Below are the code and all the weights of a small trained network. Each question names an input and a target symbol and asks about switching units off, where a switched-off unit gives its printed mean instead of its output.

import numpy as np


def w(rows, s, z=0):
    codes = np.array(rows[::2]) - 128.0
    scale = np.full(codes.shape[1], s)
    scale[-1] = z or s
    return codes * scale


def f(y):
    return np.maximum(y, 0)


def softmax(a):
    e = np.exp(a - a.max(-1, keepdims=True))
    return e / e.sum(-1, keepdims=True)


def log_softmax(a):
    a = a - a.max(-1, keepdims=True)
    return a - np.log(np.exp(a).sum(-1, keepdims=True))


def net(x, mask):
    ids = ['βδζηθλμξπστφω'.index(c) for c in x.split()]
    T = len(ids)
    res = E[ids] + P[:T]
    r = res
    for j in range(3):
        rows = slice(2 * j, 2 * j + 2)
        q, k, v = (r @ M[0][rows].T for M in (Q, K, V))
        z = softmax(np.where(np.tri(T) > 0, q @ k.T / 2**0.5, -1e9)) @ v
        o = O[0][rows]
        res = res + np.where(mask[j], z, o[:, -1]) @ o[:, :-1]
    y = f(res @ A[0][:, :-1].T + A[0][:, -1])
    res = res + np.where(mask[3:15], y, B[0][:, -1]) @ B[0][:, :-1]
    return log_softmax(res[-1] @ U[:, :-1].T + U[:, -1])


Q, K, V, O, A, B = {}, {}, {}, {}, {}, {}
E = w([
[126,186,190,122,247,192,156,157,167,16,168,72],'β',
[132,53,148,127,129,157,113,141,194,159,141,128],'δ',
[144,129,148,105,187,175,131,170,199,90,139,129],'ζ',
[124,27,183,189,132,154,135,135,123,58,34,101],'η',
[112,80,175,121,150,148,207,211,86,99,125,115],'θ',
[141,106,144,38,143,159,51,51,139,93,75,102],'λ',
[117,108,139,42,132,138,69,164,72,80,175,82],'μ',
[168,183,135,91,100,140,112,9,117,98,219,108],'ξ',
[109,159,181,86,79,136,157,86,57,37,45,122],'π',
[98,139,49,100,69,205,141,165,145,104,240,111],'σ',
[110,215,90,48,70,176,202,106,139,56,69,177],'τ',
[89,69,49,103,4,184,166,131,140,152,64,175],'φ',
[114,126,75,114,6,145,41,71,96,128,114,136],'ω',
],0.011)
P = w([
[79,140,123,159,138,57,116,157,212,124,107,38],'0',
[74,93,123,117,142,59,163,101,167,8,173,152],'1',
[131,132,143,81,94,103,147,152,162,117,109,60],'2',
[70,102,118,100,127,78,152,104,138,45,173,171],'3',
[163,145,125,95,100,133,126,160,136,136,105,73],'4',
[72,103,119,90,120,113,146,98,117,67,173,185],'5',
[180,155,123,105,98,155,117,163,117,145,105,88],'6',
[79,109,123,84,115,140,142,86,103,76,173,199],'7',
[187,151,124,109,104,179,114,150,97,158,102,97],'8',
[81,104,122,92,116,169,135,71,90,95,168,208],'9',
[206,145,118,123,107,203,116,145,85,166,98,95],'10',
[82,91,128,95,121,196,143,71,77,118,169,216],'11',
[222,158,110,154,116,216,108,149,75,172,100,97],'12',
[81,98,126,96,118,121,152,91,106,67,178,191],'13',
],0.016)
Q[0] = w([
[104,87,82,162,160,138,109,120,145,127,167,199],'head 1',
[74,145,122,131,109,44,165,65,126,135,160,164],'head 1',
[110,127,101,197,214,109,90,142,128,168,134,161],'head 2',
[207,163,119,141,135,149,102,168,93,182,114,69],'head 2',
[141,138,149,213,203,123,107,145,127,173,113,156],'head 3',
[6,91,131,107,137,93,131,93,148,81,163,180],'head 3',
],0.016)
K[0] = w([
[134,73,165,117,193,83,109,149,146,115,109,109],'head 1',
[115,110,130,104,121,8,122,157,216,91,127,110],'head 1',
[164,103,168,122,192,142,135,140,170,108,169,106],'head 2',
[193,121,146,105,102,223,131,110,41,144,123,183],'head 2',
[188,75,203,174,209,180,155,125,140,142,135,145],'head 3',
[94,118,148,182,163,20,146,133,223,121,122,92],'head 3',
],0.013)
V[0] = w([
[82,98,50,109,113,153,89,175,191,108,99,112],'head 1',
[135,75,197,84,221,123,99,182,126,160,102,122],'head 1',
[130,235,116,81,213,150,179,145,157,121,167,132],'head 2',
[181,86,69,129,113,127,127,114,212,209,221,155],'head 2',
[89,116,99,176,112,163,227,243,113,142,155,147],'head 3',
[126,128,146,110,140,143,45,150,85,125,249,81],'head 3',
],0.011)
O[0] = w([
[154,193,150,177,130,237,152,74,44,126,155,131,253],'head 1',
[170,100,233,147,121,127,47,125,98,98,39,112,118],'head 1',
[112,29,13,68,190,132,107,80,116,78,11,93,92],'head 2',
[34,140,165,108,119,178,86,223,75,9,84,185,9],'head 2',
[185,27,199,96,93,168,128,49,224,44,170,112,118],'head 3',
[2,180,142,95,80,79,160,36,130,113,48,60,109],'head 3',
],0.0094,0.0076)
A[0] = w([
[150,107,144,205,70,166,181,186,165,150,124,75,90],'neuron 1',
[145,139,106,137,149,55,87,181,162,181,44,40,85],'neuron 2',
[103,179,158,109,62,87,135,156,132,156,51,86,40],'neuron 3',
[2,138,184,116,86,102,109,136,98,83,146,209,73],'neuron 4',
[141,42,102,111,150,130,165,60,137,69,134,173,5],'neuron 5',
[152,140,168,149,145,88,102,120,121,149,197,217,1],'neuron 6',
[55,120,52,93,159,64,142,101,78,166,101,152,84],'neuron 7',
[115,148,62,162,142,113,150,141,96,224,144,54,113],'neuron 8',
[162,154,189,164,123,153,53,181,148,121,56,70,92],'neuron 9',
[167,95,132,106,109,151,71,143,149,134,96,49,78],'neuron 10',
[170,182,168,119,86,120,96,135,254,170,82,62,57],'neuron 11',
[54,109,104,94,177,137,93,168,98,56,101,219,75],'neuron 12',
],0.009,0.0074)
B[0] = w([
[111,171,88,51,120,87,83,122,132,126,126,102,193],'neuron 1',
[124,91,171,66,186,106,25,111,104,152,253,96,169],'neuron 2',
[164,80,89,137,160,166,111,113,28,117,126,142,163],'neuron 3',
[126,94,135,144,232,143,111,130,255,175,125,126,173],'neuron 4',
[89,169,148,81,121,37,69,175,109,189,136,157,192],'neuron 5',
[75,87,50,72,123,116,199,172,132,90,115,78,177],'neuron 6',
[140,100,163,138,49,124,144,228,177,148,146,85,172],'neuron 7',
[152,130,168,105,142,115,114,105,170,56,32,194,250],'neuron 8',
[73,111,23,221,195,154,148,165,144,168,178,183,147],'neuron 9',
[144,119,135,164,143,132,176,183,165,59,94,197,157],'neuron 10',
[28,85,154,190,8,102,172,131,92,102,164,164,168],'neuron 11',
[166,154,48,217,52,70,76,62,92,93,164,110,149],'neuron 12',
],0.0087,0.015)
U = w([
[72,115,91,88,166,117,80,103,160,96,123,138,33],'β',
[69,151,141,134,181,133,142,143,177,215,150,138,116],'δ',
[180,117,145,186,163,192,90,120,140,65,124,132,123],'ζ',
[138,148,88,193,90,81,116,152,126,189,139,95,143],'η',
[109,58,147,137,83,154,167,186,130,40,137,207,88],'θ',
[159,136,87,129,195,89,81,169,65,215,164,168,56],'λ',
[97,99,79,132,122,118,121,101,1,58,126,152,118],'μ',
[84,106,116,36,124,107,100,202,110,133,59,80,142],'ξ',
[173,119,247,112,95,101,81,112,147,156,170,158,106],'π',
[94,115,165,105,105,185,164,60,157,124,62,29,254],'σ',
[216,81,74,107,166,145,154,105,146,99,64,124,165],'τ',
[220,169,134,149,90,154,136,157,86,194,198,28,188],'φ',
[133,217,164,127,100,118,131,192,103,85,60,187,151],'ω',
],0.006,0.0052)

Each question gives the input, a string of symbols that net reads in full, and the target symbol t.
The units are the heads (2 rows each of Q, K, V and O) and the neurons (one row each of A and B). Each row of codes is followed by its name. A weight is (code - 128) times the scale printed after its matrix; where a second scale follows, it is the last column's (O, A, B and U).
mask holds one flag per unit, heads first, then neurons. A switched-off unit (its flag False) gives its mean, the last column of its rows in O or B, instead of its output. The means were averaged over made-up inputs and are rounded, as every weight is.
A unit's drop is (log p(t) with every unit on - log p(t) with that unit switched off) / (log p(t) with every unit on - log p(t) with every unit switched off).
The circuit of an input: a set's keep is (log p(t) with only the set's units on - log p(t) with every unit switched off) / (log p(t) with every unit on - log p(t) with every unit switched off). Starting from the 12 units with the biggest drops (on a tie, the unit counted first), units are removed one at a time, each time the one whose removal leaves the highest keep (on an exact tie, the one counted first), for as long as the keep stays at least 0.8.
units of the circuit, in order: the units of the circuit, biggest drop first
unit that matters most: the unit with the biggest drop
top k neurons: the k neurons with the biggest drops, biggest first
which heads matter: for each layer, one digit per head in row order, 1 if its drop is at least 0.15 and else 0, layers parted by /
input ξ π θ ζ π φ θ σ φ β λ, target φ: units of the circuit, in order	(neuron 8; head 3)
input φ η π π π ζ, target θ: unit that matters most	head 3
input η β π β ω θ β ω δ π, target φ: units of the circuit, in order	(head 2; neuron 8)
input θ θ δ ω λ θ θ λ, target π: top 2 neurons	(neuron 5; neuron 6)
input π ξ θ, target π: which heads matter	010
input φ ζ ξ π θ λ τ θ π π σ η, target θ: which heads matter	011
input τ η π φ θ λ φ ξ τ μ φ τ ξ ω, target λ: units of the circuit, in order	(head 3; head 2; neuron 5)
input β φ β θ δ μ θ θ θ β, target ξ: units of the circuit, in order	(head 2; neuron 5)
input θ φ π π τ π σ, target τ: units of the circuit, in order	(head 2; neuron 8)
input ζ φ ζ ξ σ δ θ μ σ θ θ π σ ζ, target μ: units of the circuit, in order	(head 2; neuron 12)
input φ θ λ ξ ω β δ θ π π, target θ: units of the circuit, in order	(head 3; head 2)
input ω π θ σ ξ β θ β θ π, target δ: units of the circuit, in order	(neuron 4; head 2; head 3)
input θ ξ π β ξ μ ζ μ θ, target μ: units of the circuit, in order	(head 3; head 1; neuron 3; neuron 11)
input θ β ξ τ θ τ λ η ζ θ θ π λ σ, target π: unit that matters most	head 3
input θ μ ω π π τ λ δ, target π: units of the circuit, in order	(head 3; neuron 5)
input π θ ω θ μ δ ξ, target ξ: which heads matter	111
input θ μ τ, target τ: units of the circuit, in order	(head 2; head 3)
input θ π θ σ φ μ π, target φ: units of the circuit, in order	(head 3; neuron 8)
input ω π π φ λ π ξ π θ σ β π θ, target π: which heads matter	110
input μ ω θ, target ω: unit that matters most	neuron 8
input λ φ ξ μ, target ω: which heads matter	001
input τ β π ω π π λ β λ τ μ ξ π, target π: which heads matter	110
input β ω π ω ξ π λ τ π φ π η ω φ, target ξ: which heads matter	010
input δ μ λ μ ζ ζ ω, target ω: which heads matter	101
